Below is a small trained network, with its code and all its weights. Each question gives an input and a target symbol and asks what happens when units are switched off, that is, made to give their printed mean instead of their output.

import numpy as np


def w(rows, s, z=0):
    codes = np.array(rows[::2]) - 128.0
    scale = np.full(codes.shape[1], s)
    scale[-1] = z or s
    return codes * scale


def f(y):
    return y / 2 * (1 + np.tanh(0.7978845608 * (y + 0.044715 * y**3)))


def softmax(a):
    e = np.exp(a - a.max(-1, keepdims=True))
    return e / e.sum(-1, keepdims=True)


def log_softmax(a):
    a = a - a.max(-1, keepdims=True)
    return a - np.log(np.exp(a).sum(-1, keepdims=True))


def net(x, mask):
    ids = ['βξπστφψω'.index(c) for c in x.split()]
    T = len(ids)
    res = E[ids] + P[:T]
    r = res
    for j in range(2):
        rows = slice(4 * j, 4 * j + 4)
        q, k, v = (r @ M[0][rows].T for M in (Q, K, V))
        z = softmax(np.where(np.tri(T) > 0, q @ k.T / 4**0.5, -1e9)) @ v
        o = O[0][rows]
        res = res + np.where(mask[j], z, o[:, -1]) @ o[:, :-1]
    y = f(res @ A[0][:, :-1].T + A[0][:, -1])
    res = res + np.where(mask[2:10], y, B[0][:, -1]) @ B[0][:, :-1]
    return log_softmax(res[-1] @ U[:, :-1].T + U[:, -1])


Q, K, V, O, A, B = {}, {}, {}, {}, {}, {}
E = w([
[136,198,193,28,127],'β',
[146,116,49,137,49],'ξ',
[157,119,19,141,215],'π',
[184,92,114,151,142],'σ',
[89,209,68,129,46],'τ',
[177,67,124,25,66],'φ',
[100,169,9,50,146],'ψ',
[49,48,143,121,163],'ω',
],0.011)
P = w([
[103,199,5,251,102],'0',
[177,128,11,171,131],'1',
[160,112,35,143,132],'2',
[151,100,49,121,133],'3',
[129,102,53,94,133],'4',
[123,89,66,86,125],'5',
[122,82,71,67,126],'6',
[116,64,81,49,129],'7',
[101,58,91,31,128],'8',
[98,49,98,16,129],'9',
[85,38,103,4,139],'10',
[80,49,106,2,128],'11',
[87,73,99,33,121],'12',
],0.0046)
Q[0] = w([
[124,113,90,108,113],'h0',
[85,2,76,94,177],'h0',
[156,159,128,144,139],'h0',
[133,142,79,105,85],'h0',
[99,125,155,145,122],'h1',
[147,139,99,101,132],'h1',
[136,148,73,114,143],'h1',
[157,119,66,82,120],'h1',
],0.02)
K[0] = w([
[81,65,152,134,205],'h0',
[117,109,101,142,253],'h0',
[104,163,139,149,66],'h0',
[68,33,211,128,146],'h0',
[132,137,96,203,162],'h1',
[138,114,199,52,103],'h1',
[86,116,209,29,145],'h1',
[158,88,173,17,104],'h1',
],0.011)
V[0] = w([
[163,193,84,205,20],'h0',
[165,2,153,148,83],'h0',
[77,93,140,28,117],'h0',
[204,199,126,100,108],'h0',
[174,39,58,176,59],'h1',
[235,113,43,200,206],'h1',
[74,146,59,174,102],'h1',
[154,31,151,83,41],'h1',
],0.0077)
O[0] = w([
[105,143,168,78,62,2],'h0',
[107,86,152,186,118,106],'h0',
[130,166,55,184,145,167],'h0',
[148,108,85,90,84,15],'h0',
[100,63,111,156,101,193],'h1',
[86,2,147,131,177,106],'h1',
[56,121,132,144,139,132],'h1',
[163,125,79,140,62,252],'h1',
],0.0084,0.0022)
A[0] = w([
[54,123,89,193,192,159],'n0',
[137,121,135,153,115,118],'n1',
[1,118,204,149,62,253],'n2',
[75,160,145,96,151,181],'n3',
[160,185,116,133,116,210],'n4',
[141,64,121,194,221,244],'n5',
[109,83,74,187,83,171],'n6',
[161,169,105,126,87,153],'n7',
],0.0093,0.0033)
B[0] = w([
[134,181,36,158,222,225],'n0',
[128,126,127,140,146,120],'n1',
[85,253,165,203,62,187],'n2',
[172,210,113,75,176,152],'n3',
[144,132,152,121,89,198],'n4',
[220,140,187,187,179,254],'n5',
[125,112,71,194,126,221],'n6',
[175,103,141,105,65,191],'n7',
],0.0069,0.0065)
U = w([
[203,155,172,89,84,254],'β',
[24,143,102,168,69,8],'ξ',
[160,1,184,108,192,33],'π',
[108,117,216,195,134,187],'σ',
[95,193,212,113,90,148],'τ',
[127,27,59,153,56,66],'φ',
[10,109,31,40,186,10],'ψ',
[148,170,111,209,194,180],'ω',
],0.0061,0.0027)

Each question gives the input, a string of symbols that net reads in full, and the target symbol t.
The units are the heads (4 rows each of Q, K, V and O) and the neurons (one row each of A and B). Each row of codes is followed by its name. A weight is (code - 128) times the scale printed after its matrix; where a second scale follows, it is the last column's (O, A, B and U).
mask holds one flag per unit, heads first, then neurons. A switched-off unit (its flag False) gives its mean, the last column of its rows in O or B, instead of its output. The means were averaged over made-up inputs and are rounded, as every weight is.
A unit's drop is (log p(t) with every unit on - log p(t) with that unit switched off) / (log p(t) with every unit on - log p(t) with every unit switched off).
The circuit of an input: a set's keep is (log p(t) with only the set's units on - log p(t) with every unit switched off) / (log p(t) with every unit on - log p(t) with every unit switched off). Starting from all 10 units, units are removed one at a time, each time the one whose removal leaves the highest keep (on an exact tie, the one counted first), for as long as the keep stays at least 0.8.
units of the circuit, in order: the units of the circuit, biggest drop first
k most important neurons: the k neurons with the biggest drops, biggest first
which heads matter: for each layer, one digit per head in row order, 1 if its drop is at least 0.15 and else 0, layers parted by /
drop of u: that unit's drop, to one decimal
input τ ω π σ σ, target π: units of the circuit, in order -> [h1 n2]
input π π τ, target τ: units of the circuit, in order -> [h0 n2 h1]
input σ β β ξ ξ, target β: units of the circuit, in order -> [h1 h0]
input ξ π τ, target ξ: units of the circuit, in order -> [h1 n2 h0]
input τ σ ω π ξ τ π β β β ξ, target β: units of the circuit, in order -> [h1]
input π ξ ψ, target ψ: units of the circuit, in order -> [h1 h0 n5]
input π π ξ ψ ξ φ π ψ π π π φ, target φ: units of the circuit, in order -> [h1 n5 n2]
input τ τ ω ξ ω, target ω: which heads matter -> 10
input β ξ ψ, target β: which heads matter -> 11
input π ω ω π ψ π τ ω φ π π π ω, target ω: units of the circuit, in order -> [h1 n0 n5 n2]
input ψ β ω ω π ψ π ξ ω ω ξ ξ, target ω: which heads matter -> 10
input π β π π φ π, target φ: which heads matter -> 11
input ω π ξ π ψ τ β β ψ, target β: which heads matter -> 01
input ξ ψ ξ φ τ τ, target φ: most important neuron -> [n6]
input β ξ τ π ω ψ τ ξ ψ β π, target β: drop of n2 -> 0.0
input β φ φ, target φ: drop of n6 -> 0.1
input τ π ψ, target ψ: drop of h1 -> 0.4
